Here is a tiny trained network, its code and every weight. The questions are about switching its units off for an input and a target symbol, where a switched-off unit gives its printed mean instead of its output.

import numpy as np


def w(rows, s, z=0):
    codes = np.array(rows[::2]) - 128.0
    scale = np.full(codes.shape[1], s)
    scale[-1] = z or s
    return codes * scale


def f(y):
    return np.maximum(y, 0)


def softmax(a):
    e = np.exp(a - a.max(-1, keepdims=True))
    return e / e.sum(-1, keepdims=True)


def log_softmax(a):
    a = a - a.max(-1, keepdims=True)
    return a - np.log(np.exp(a).sum(-1, keepdims=True))


def net(x, mask):
    ids = ['ΓΔΠΨΩαβεζηλμξτφ'.index(c) for c in x.split()]
    T = len(ids)
    res = E[ids] + P[:T]
    r = res
    for j in range(3):
        rows = slice(3 * j, 3 * j + 3)
        q, k, v = (r @ M[0][rows].T for M in (Q, K, V))
        z = softmax(np.where(np.tri(T) > 0, q @ k.T / 3**0.5, -1e9)) @ v
        o = O[0][rows]
        res = res + np.where(mask[j], z, o[:, -1]) @ o[:, :-1]
    y = f(res @ A[0][:, :-1].T + A[0][:, -1])
    res = res + np.where(mask[3:15], y, B[0][:, -1]) @ B[0][:, :-1]
    return log_softmax(res[-1] @ U[:, :-1].T + U[:, -1])


Q, K, V, O, A, B = {}, {}, {}, {}, {}, {}
E = w([
[123,109,94],'Γ',
[130,140,81],'Δ',
[105,109,224],'Π',
[117,121,123],'Ψ',
[126,146,111],'Ω',
[114,103,147],'α',
[122,145,134],'β',
[110,97,178],'ε',
[117,136,151],'ζ',
[128,138,123],'η',
[123,113,118],'λ',
[104,96,97],'μ',
[117,156,205],'ξ',
[125,145,108],'τ',
[116,160,254],'φ',
],0.0081)
P = w([
[179,142,118],'0',
[138,35,167],'1',
[111,164,205],'2',
[29,108,106],'3',
[130,14,141],'4',
[121,153,226],'5',
[106,214,97],'6',
[123,4,130],'7',
[138,135,179],'8',
[72,143,231],'9',
[117,1,114],'10',
[123,144,155],'11',
],0.017)
Q[0] = w([
[160,177,115],'H1',
[158,187,134],'H1',
[135,158,137],'H1',
[62,119,115],'H2',
[121,249,152],'H2',
[85,96,178],'H2',
[173,142,174],'H3',
[86,150,93],'H3',
[150,107,152],'H3',
],0.017)
K[0] = w([
[19,125,142],'H1',
[25,116,114],'H1',
[58,114,106],'H1',
[164,158,46],'H2',
[10,151,115],'H2',
[200,247,110],'H2',
[210,145,167],'H3',
[82,160,86],'H3',
[150,100,167],'H3',
],0.013)
V[0] = w([
[134,185,108],'H1',
[131,194,111],'H1',
[130,77,138],'H1',
[134,190,75],'H2',
[122,178,234],'H2',
[138,140,3],'H2',
[101,143,110],'H3',
[131,132,168],'H3',
[196,93,145],'H3',
],0.017)
O[0] = w([
[179,173,60,79],'H1',
[172,172,80,75],'H1',
[96,76,171,167],'H1',
[131,181,56,162],'H2',
[206,183,251,254],'H2',
[86,127,8,58],'H2',
[123,139,154,82],'H3',
[137,141,100,204],'H3',
[125,91,74,180],'H3',
],0.014,0.0043)
A[0] = w([
[146,189,170,42],'N1',
[174,63,169,1],'N2',
[197,95,151,36],'N3',
[142,247,143,93],'N4',
[158,146,120,199],'N5',
[135,169,160,117],'N6',
[203,184,71,141],'N7',
[48,126,51,74],'N8',
[156,228,94,65],'N9',
[113,232,109,157],'N10',
[179,160,113,251],'N11',
[130,237,109,130],'N12',
],0.011,0.008)
B[0] = w([
[191,114,53,246],'N1',
[69,149,68,252],'N2',
[65,152,106,219],'N3',
[59,82,89,191],'N4',
[115,114,169,164],'N5',
[178,136,116,235],'N6',
[15,142,157,173],'N7',
[179,212,140,254],'N8',
[244,153,105,148],'N9',
[127,50,103,170],'N10',
[108,106,230,188],'N11',
[166,48,74,160],'N12',
],0.011)
U = w([
[94,155,115,142],'Γ',
[224,154,100,28],'Δ',
[191,183,172,198],'Π',
[101,124,113,176],'Ψ',
[152,106,101,139],'Ω',
[5,137,144,23],'α',
[117,70,102,120],'β',
[113,148,175,220],'ε',
[67,72,113,92],'ζ',
[109,104,107,186],'η',
[81,140,117,135],'λ',
[76,207,129,3],'μ',
[185,55,119,85],'ξ',
[159,101,99,150],'τ',
[186,99,117,116],'φ',
],0.017,0.0052)

Each question gives the input, a string of symbols that net reads in full, and the target symbol t.
The units are the heads (3 rows each of Q, K, V and O) and the neurons (one row each of A and B). Each row of codes is followed by its name. A weight is (code - 128) times the scale printed after its matrix; where a second scale follows, it is the last column's (O, A, B and U).
mask holds one flag per unit, heads first, then neurons. A switched-off unit (its flag False) gives its mean, the last column of its rows in O or B, instead of its output. The means were averaged over made-up inputs and are rounded, as every weight is.
A unit's drop is (log p(t) with every unit on - log p(t) with that unit switched off) / (log p(t) with every unit on - log p(t) with every unit switched off).
The circuit of an input: a set's keep is (log p(t) with only the set's units on - log p(t) with every unit switched off) / (log p(t) with every unit on - log p(t) with every unit switched off). Starting from the 12 units with the biggest drops (on a tie, the unit counted first), units are removed one at a time, each time the one whose removal leaves the highest keep (on an exact tie, the one counted first), for as long as the keep stays at least 0.8.
units of the circuit, in order: the units of the circuit, biggest drop first
top k neurons: the k neurons with the biggest drops, biggest first
heads that matter: for each layer, one digit per head in row order, 1 if its drop is at least 0.15 and else 0, layers parted by /
input Π Γ Δ η, target Π: heads that matter : 010
input Γ Π ε φ Π, target Δ: heads that matter : 110
input Π Ψ Γ ε Δ η Δ β, target α: units of the circuit, in order : H2, N2, N1, N3
input Δ μ φ Δ Ψ, target μ: units of the circuit, in order : H2, N8, H1, N7
input φ Π ζ Δ Δ ξ Δ λ, target Π: units of the circuit, in order : H2
input ξ ε Π Ω ζ η Δ λ Δ Δ ε Δ, target ε: units of the circuit, in order : H1, H2
input Δ ζ α α Δ Δ Π μ Π Δ, target Π: heads that matter : 110
input ε φ φ λ, target ε: units of the circuit, in order : H3, N2
input Δ ε α Π Π μ ξ η μ τ η μ, target ε: heads that matter : 100
input λ λ Γ ε η Δ Π, target ε: heads that matter : 110
input Γ ε μ Π ξ Δ ε, target Π: heads that matter : 110
input Π Π ε Δ τ Δ ξ, target Δ: heads that matter : 010
input ξ Δ Π Δ Ω τ τ ε, target ε: units of the circuit, in order : H2, N1
input Δ Ψ β Δ Γ Γ Δ, target Δ: heads that matter : 010
input ε φ Δ η Π Δ ξ Π, target ζ: top 3 neurons : N8, N1, N6
input Γ Δ Π τ α, target Δ: top neuron : N8
input ε ξ η Π, target ε: heads that matter : 000
input ε ξ τ τ λ τ ζ α Δ ξ Δ Δ, target ε: top 2 neurons : N8, N9
input ξ Δ Δ λ α ξ ε ξ ε τ φ μ, target Π: heads that matter : 010
input ε β Ω Π Π α Δ, target Π: heads that matter : 110
input Π Δ ξ ε Ω μ ξ, target ε: top 3 neurons : N2, N8, N3
